Below are the code and all the weights of a small trained network. Each question names an input and a target symbol and asks about switching units off, where a switched-off unit gives its printed mean instead of its output.

import numpy as np


def w(rows, s, z=0):
    codes = np.array(rows[::2]) - 128.0
    scale = np.full(codes.shape[1], s)
    scale[-1] = z or s
    return codes * scale


def f(y):
    return y / 2 * (1 + np.tanh(0.7978845608 * (y + 0.044715 * y**3)))


def softmax(a):
    e = np.exp(a - a.max(-1, keepdims=True))
    return e / e.sum(-1, keepdims=True)


def log_softmax(a):
    a = a - a.max(-1, keepdims=True)
    return a - np.log(np.exp(a).sum(-1, keepdims=True))


def net(x, mask):
    ids = ['Δαβγεζημξτφψ'.index(c) for c in x.split()]
    T = len(ids)
    res = E[ids] + P[:T]
    u = 0
    for l in range(2):
        r = res
        for j in range(3):
            rows = slice(3 * j, 3 * j + 3)
            q, k, v = (r @ M[l][rows].T for M in (Q, K, V))
            z = softmax(np.where(np.tri(T) > 0, q @ k.T / 3**0.5, -1e9)) @ v
            o = O[l][rows]
            res = res + np.where(mask[u + j], z, o[:, -1]) @ o[:, :-1]
        u += 3
        y = f(res @ A[l][:, :-1].T + A[l][:, -1])
        res = res + np.where(mask[u : u + 4], y, B[l][:, -1]) @ B[l][:, :-1]
        u += 4
    return log_softmax(res[-1] @ U[:, :-1].T + U[:, -1])


Q, K, V, O, A, B = {}, {}, {}, {}, {}, {}
E = w([
[48,151,69,108,160],'Δ',
[79,176,73,170,125],'α',
[63,162,111,8,123],'β',
[171,76,126,5,141],'γ',
[124,195,80,123,93],'ε',
[54,186,132,91,117],'ζ',
[100,95,95,167,147],'η',
[113,170,112,190,119],'μ',
[95,102,103,114,149],'ξ',
[122,196,155,126,124],'τ',
[171,58,101,139,109],'φ',
[140,89,73,88,161],'ψ',
],0.024)
P = w([
[112,95,181,147,127],'0',
[205,192,2,90,40],'1',
[104,103,184,140,134],'2',
[194,181,22,96,128],'3',
[98,99,187,138,139],'4',
[187,177,31,91,177],'5',
[90,99,190,135,137],'6',
[183,183,39,100,216],'7',
[85,103,193,133,145],'8',
[176,188,47,110,248],'9',
],0.0099)
Q[0] = w([
[103,100,118,115,10],'L0H1',
[95,174,156,65,137],'L0H1',
[80,151,118,175,140],'L0H1',
[162,75,173,131,139],'L0H2',
[96,127,179,84,143],'L0H2',
[112,83,153,151,159],'L0H2',
[153,166,121,166,141],'L0H3',
[226,160,170,121,104],'L0H3',
[82,122,197,103,134],'L0H3',
],0.012)
K[0] = w([
[88,186,163,135,127],'L0H1',
[73,160,138,69,106],'L0H1',
[45,159,120,206,146],'L0H1',
[224,32,142,98,74],'L0H2',
[104,124,124,46,132],'L0H2',
[150,75,109,134,154],'L0H2',
[120,128,101,172,148],'L0H3',
[198,140,90,74,76],'L0H3',
[11,123,152,33,111],'L0H3',
],0.011)
V[0] = w([
[135,100,178,6,228],'L0H1',
[138,67,184,71,147],'L0H1',
[194,109,95,142,168],'L0H1',
[185,2,137,108,91],'L0H2',
[114,185,115,138,102],'L0H2',
[156,135,129,116,73],'L0H2',
[170,126,151,168,146],'L0H3',
[146,105,102,77,8],'L0H3',
[94,145,159,103,115],'L0H3',
],0.0082)
O[0] = w([
[199,126,78,192,51,188],'L0H1',
[11,127,159,63,117,95],'L0H1',
[116,47,45,113,31,127],'L0H1',
[187,150,230,99,221,3],'L0H2',
[148,155,150,128,51,182],'L0H2',
[144,159,60,194,135,113],'L0H2',
[141,20,85,93,3,59],'L0H3',
[71,131,133,123,137,142],'L0H3',
[78,94,185,24,129,122],'L0H3',
],0.0043,0.0045)
A[0] = w([
[107,184,130,149,93,234],'L0N1',
[104,90,178,210,115,164],'L0N2',
[144,144,205,132,135,250],'L0N3',
[189,255,83,143,150,3],'L0N4',
],0.012,0.0046)
B[0] = w([
[129,133,106,135,130,250],'L0N1',
[154,136,165,216,50,155],'L0N2',
[122,127,160,122,8,157],'L0N3',
[136,81,135,109,138,254],'L0N4',
],0.017,0.0075)
Q[1] = w([
[201,217,159,136,81],'L1H1',
[96,172,112,185,116],'L1H1',
[152,72,103,166,108],'L1H1',
[95,141,175,133,99],'L1H2',
[244,108,161,138,83],'L1H2',
[144,101,114,185,95],'L1H2',
[156,131,159,150,137],'L1H3',
[7,145,136,82,117],'L1H3',
[144,111,156,168,124],'L1H3',
],0.012)
K[1] = w([
[101,128,81,94,4],'L1H1',
[78,187,99,218,143],'L1H1',
[216,56,139,200,159],'L1H1',
[136,229,125,103,76],'L1H2',
[180,88,200,132,70],'L1H2',
[69,77,60,186,46],'L1H2',
[169,86,53,175,2],'L1H3',
[107,180,60,24,200],'L1H3',
[243,143,78,181,62],'L1H3',
],0.0089)
V[1] = w([
[99,198,61,72,70],'L1H1',
[41,168,158,184,168],'L1H1',
[19,36,173,83,104],'L1H1',
[254,126,160,72,141],'L1H2',
[69,63,63,148,46],'L1H2',
[48,92,116,160,111],'L1H2',
[171,203,145,141,145],'L1H3',
[156,125,136,165,164],'L1H3',
[116,106,46,75,133],'L1H3',
],0.0071)
O[1] = w([
[77,135,78,107,156,156],'L1H1',
[100,109,142,127,166,92],'L1H1',
[147,124,190,49,185,151],'L1H1',
[80,142,53,84,181,69],'L1H2',
[181,180,215,119,170,255],'L1H2',
[114,254,27,36,149,174],'L1H2',
[150,58,139,106,149,91],'L1H3',
[97,104,101,187,143,92],'L1H3',
[219,151,154,143,144,138],'L1H3',
],0.0066,0.0078)
A[1] = w([
[82,157,229,186,159,255],'L1N1',
[115,177,55,1,184,193],'L1N2',
[129,71,94,138,76,231],'L1N3',
[189,65,130,70,104,124],'L1N4',
],0.0078,0.005)
B[1] = w([
[62,16,34,35,121,176],'L1N1',
[130,103,168,217,120,247],'L1N2',
[159,195,252,164,167,162],'L1N3',
[86,209,90,109,173,157],'L1N4',
],0.011,0.015)
U = w([
[53,119,124,184,247,97],'Δ',
[105,177,2,116,131,95],'α',
[57,159,237,182,144,27],'β',
[145,178,189,74,163,146],'γ',
[188,230,142,214,66,215],'ε',
[74,188,112,93,129,135],'ζ',
[149,17,162,156,133,66],'η',
[111,142,136,205,34,3],'μ',
[191,83,76,36,171,206],'ξ',
[201,158,113,83,35,140],'τ',
[223,73,252,145,72,74],'φ',
[168,73,198,181,242,184],'ψ',
],0.0089,0.0066)

Each question gives the input, a string of symbols that net reads in full, and the target symbol t.
The units are the heads (3 rows each of Q, K, V and O) and the neurons (one row each of A and B). Each row of codes is followed by its name. A weight is (code - 128) times the scale printed after its matrix; where a second scale follows, it is the last column's (O, A, B and U).
mask holds one flag per unit, layer by layer, with each layer's heads first. A switched-off unit (its flag False) gives its mean, the last column of its rows in O or B, instead of its output. The means were averaged over made-up inputs and are rounded, as every weight is.
A unit's drop is (log p(t) with every unit on - log p(t) with that unit switched off) / (log p(t) with every unit on - log p(t) with every unit switched off).
The circuit of an input: a set's keep is (log p(t) with only the set's units on - log p(t) with every unit switched off) / (log p(t) with every unit on - log p(t) with every unit switched off). Starting from the 12 units with the biggest drops (on a tie, the unit counted first), units are removed one at a time, each time the one whose removal leaves the highest keep (on an exact tie, the one counted first), for as long as the keep stays at least 0.8.
units of the circuit, in order: the units of the circuit, biggest drop first
top k neurons: the k neurons with the biggest drops, biggest first
k most important neurons of layer l: the k neurons of layer l with the biggest drops, biggest first
which heads matter: for each layer, one digit per head in row order, 1 if its drop is at least 0.15 and else 0, layers parted by /
input ζ φ γ τ ψ ζ γ ψ β η, target ε: units of the circuit, in order : L1N1, L0H3
input μ η γ ζ τ μ, target ψ: which heads matter : 100 / 001
input α φ μ ψ φ ξ μ μ ζ γ, target ψ: which heads matter : 010 / 011
input η Δ μ ε μ ξ μ ε, target ψ: 3 most important neurons of layer 1 : L1N2, L1N3, L1N1
input ξ Δ Δ α α γ Δ α ξ β, target ε: which heads matter : 110 / 000
input φ η ξ η γ η ζ γ, target ψ: top 4 neurons : L1N2, L0N3, L1N1, L0N2
input μ η γ α ε β, target ε: units of the circuit, in order : L1N2, L1N1
input φ Δ ζ μ η ε γ ξ, target ε: units of the circuit, in order : L1N1, L0N4
input β γ γ Δ, target ε: units of the circuit, in order : L1N1
input ψ φ Δ β μ ψ α, target α: which heads matter : 100 / 000
input ξ γ γ ψ, target ψ: top 2 neurons : L1N2, L0N2
input γ μ α γ ξ ξ μ α, target ψ: 2 most important neurons of layer 0 : L0N4, L0N2
input β α Δ μ η ε ψ Δ, target ψ: 2 most important neurons of layer 0 : L0N4, L0N3
input η γ τ α φ Δ ψ ε α α, target ψ: top 2 neurons : L0N4, L0N3
input μ β ψ β τ ζ η τ, target ψ: top neuron : L0N4
input μ τ ξ η α μ α φ, target ε: which heads matter : 001 / 100
input τ φ α ψ α, target α: top 3 neurons : L1N1, L1N2, L1N3
input η μ Δ ψ, target ε: which heads matter : 000 / 000
input μ α η ε ψ ψ, target ε: which heads matter : 100 / 000
input α γ γ τ μ γ τ β η, target η: 2 most important neurons of layer 0 : L0N2, L0N1
input ε μ γ φ, target ε: units of the circuit, in order : L1N1, L0N4
input μ α γ η ζ ξ η Δ, target ε: units of the circuit, in order : L1N1, L1H2
input η η η ε γ ζ, target ε: top 2 neurons : L1N1, L1N2
input β ψ ξ γ ξ β, target ψ: 2 most important neurons of layer 1 : L1N2, L1N1
input ε φ τ η η α μ, target μ: top 3 neurons : L0N2, L1N1, L0N4
input ζ φ η ξ, target ε: units of the circuit, in order : L1N1
input μ η γ ε ξ ζ ψ μ, target ψ: units of the circuit, in order : L0N4
input β η ε γ Δ ψ α Δ, target ψ: 3 most important neurons of layer 0 : L0N4, L0N2, L0N3
input α μ ζ φ ψ τ ζ ξ ζ, target ζ: top 3 neurons : L1N1, L0N3, L0N4
